Below is a small trained network, with its code and all its weights. Each question gives an input and a class and asks what happens when units are switched off, that is, made to give their printed mean instead of their output.

import numpy as np


def w(rows, s, z=0):
    codes = np.array(rows[::2]) - 128.0
    scale = np.full(codes.shape[1], s)
    scale[-1] = z or s
    return codes * scale


def norm(h):
    return h / np.sqrt((h * h).mean(-1, keepdims=True) + 1e-5)


def f(y):
    return y / 2 * (1 + np.tanh(0.7978845608 * (y + 0.044715 * y**3)))


def log_softmax(a):
    a = a - a.max(-1, keepdims=True)
    return a - np.log(np.exp(a).sum(-1, keepdims=True))


def net(x, mask):
    res = np.array(x, float).reshape(1, 3) / 4 @ E
    u = 0
    for l in range(3):
        y = f(norm(res) @ A[l][:, :-1].T + A[l][:, -1])
        res = res + np.where(mask[u : u + 6], y, B[l][:, -1]) @ B[l][:, :-1]
        u += 6
    return log_softmax(norm(res)[-1] @ U[:, :-1].T + U[:, -1])


A, B = {}, {}
E = w([
[226,55,185,99,3],'x0',
[139,231,66,52,102],'x1',
[217,101,81,193,247],'x2',
],0.0072)
A[0] = w([
[2,60,190,190,95,135],'L0N0',
[161,60,164,197,206,85],'L0N1',
[162,47,184,78,130,116],'L0N2',
[57,81,173,165,115,46],'L0N3',
[214,139,20,148,150,30],'L0N4',
[227,129,105,95,111,2],'L0N5',
],0.0092,0.0069)
B[0] = w([
[160,206,153,156,249,254],'L0N0',
[47,86,119,144,38,224],'L0N1',
[172,122,110,114,90,188],'L0N2',
[153,215,165,130,114,141],'L0N3',
[175,176,161,142,225,182],'L0N4',
[130,81,173,119,89,137],'L0N5',
],0.011,0.0044)
A[1] = w([
[106,109,51,199,146,56],'L1N0',
[96,205,84,122,136,108],'L1N1',
[253,158,198,126,118,4],'L1N2',
[236,148,31,119,173,38],'L1N3',
[149,128,158,129,14,51],'L1N4',
[141,99,137,83,182,192],'L1N5',
],0.012,0.0038)
B[1] = w([
[145,110,172,76,170,189],'L1N0',
[131,102,103,151,20,253],'L1N1',
[72,4,149,45,174,246],'L1N2',
[170,94,149,66,120,207],'L1N3',
[193,146,100,150,230,220],'L1N4',
[158,144,101,131,120,170],'L1N5',
],0.011,0.0051)
A[2] = w([
[56,112,126,189,154,79],'L2N0',
[228,75,108,217,57,2],'L2N1',
[228,85,177,166,131,95],'L2N2',
[254,94,29,85,136,218],'L2N3',
[140,51,142,191,189,58],'L2N4',
[179,141,181,26,79,57],'L2N5',
],0.0098,0.0033)
B[2] = w([
[249,127,153,110,111,151],'L2N0',
[26,190,54,104,28,142],'L2N1',
[19,167,34,121,104,178],'L2N2',
[125,207,170,179,124,255],'L2N3',
[104,98,114,18,91,191],'L2N4',
[165,77,173,136,215,161],'L2N5',
],0.011,0.0083)
U = w([
[187,226,157,180,174,183],'0',
[166,2,156,80,184,200],'1',
[83,123,75,128,10,2],'2',
],0.017,0.0035)

Each question gives the input, the list of numbers given to net, and the class t.
The units are the neurons (one row each of A and B). Each row of codes is followed by its name. A weight is (code - 128) times the scale printed after its matrix; where a second scale follows, it is the last column's (A, B and U).
mask holds one flag per neuron, layer by layer. A switched-off neuron (its flag False) gives its mean, the last column of its row in B, instead of its output. The means were averaged over made-up inputs and are rounded, as every weight is.
A unit's drop is (log p(t) with every unit on - log p(t) with that unit switched off) / (log p(t) with every unit on - log p(t) with every unit switched off).
The circuit of an input: a set's keep is (log p(t) with only the set's units on - log p(t) with every unit switched off) / (log p(t) with every unit on - log p(t) with every unit switched off). Starting from the 12 units with the biggest drops (on a tie, the unit counted first), units are removed one at a time, each time the one whose removal leaves the highest keep (on an exact tie, the one counted first), for as long as the keep stays at least 0.8.
units of the circuit, in order: the units of the circuit, biggest drop first
top k neurons: the k neurons with the biggest drops, biggest first
top k neurons in layer l: the k neurons of layer l with the biggest drops, biggest first
drop when u is switched off: that unit's drop, to one decimal
input [7,8,-2], class 0: top 2 neurons : L1N4, L2N3
input [1,7,7], class 1: units of the circuit, in order : L1N3
input [-6,1,-3], class 2: top 4 neurons : L1N1, L2N3, L1N4, L0N4
input [1,-1,4], class 2: top 2 neurons in layer 0 : L0N1, L0N0
input [1,0,-4], class 1: top 3 neurons : L0N0, L0N1, L2N3
input [7,-3,1], class 2: top 2 neurons in layer 2 : L2N2, L2N1
input [-3,0,6], class 1: top 2 neurons : L0N1, L0N0
input [2,-1,5], class 2: top 2 neurons : L0N1, L1N2
input [1,-3,2], class 2: top 2 neurons : L0N1, L1N2
input [8,5,-3], class 0: top 2 neurons in layer 1 : L1N4, L1N1
input [7,-1,6], class 2: top 2 neurons : L0N0, L0N1
input [3,-4,-7], class 1: drop when L1N2 is switched off : 1.0
input [0,-1,-4], class 0: drop when L0N0 is switched off : 1.2
input [5,8,4], class 1: units of the circuit, in order : L1N2
input [7,1,-8], class 0: top 3 neurons : L1N4, L2N3, L0N4
input [4,2,-8], class 0: drop when L2N1 is switched off : 0.0
input [-5,-2,1], class 1: top 2 neurons : L2N3, L1N0
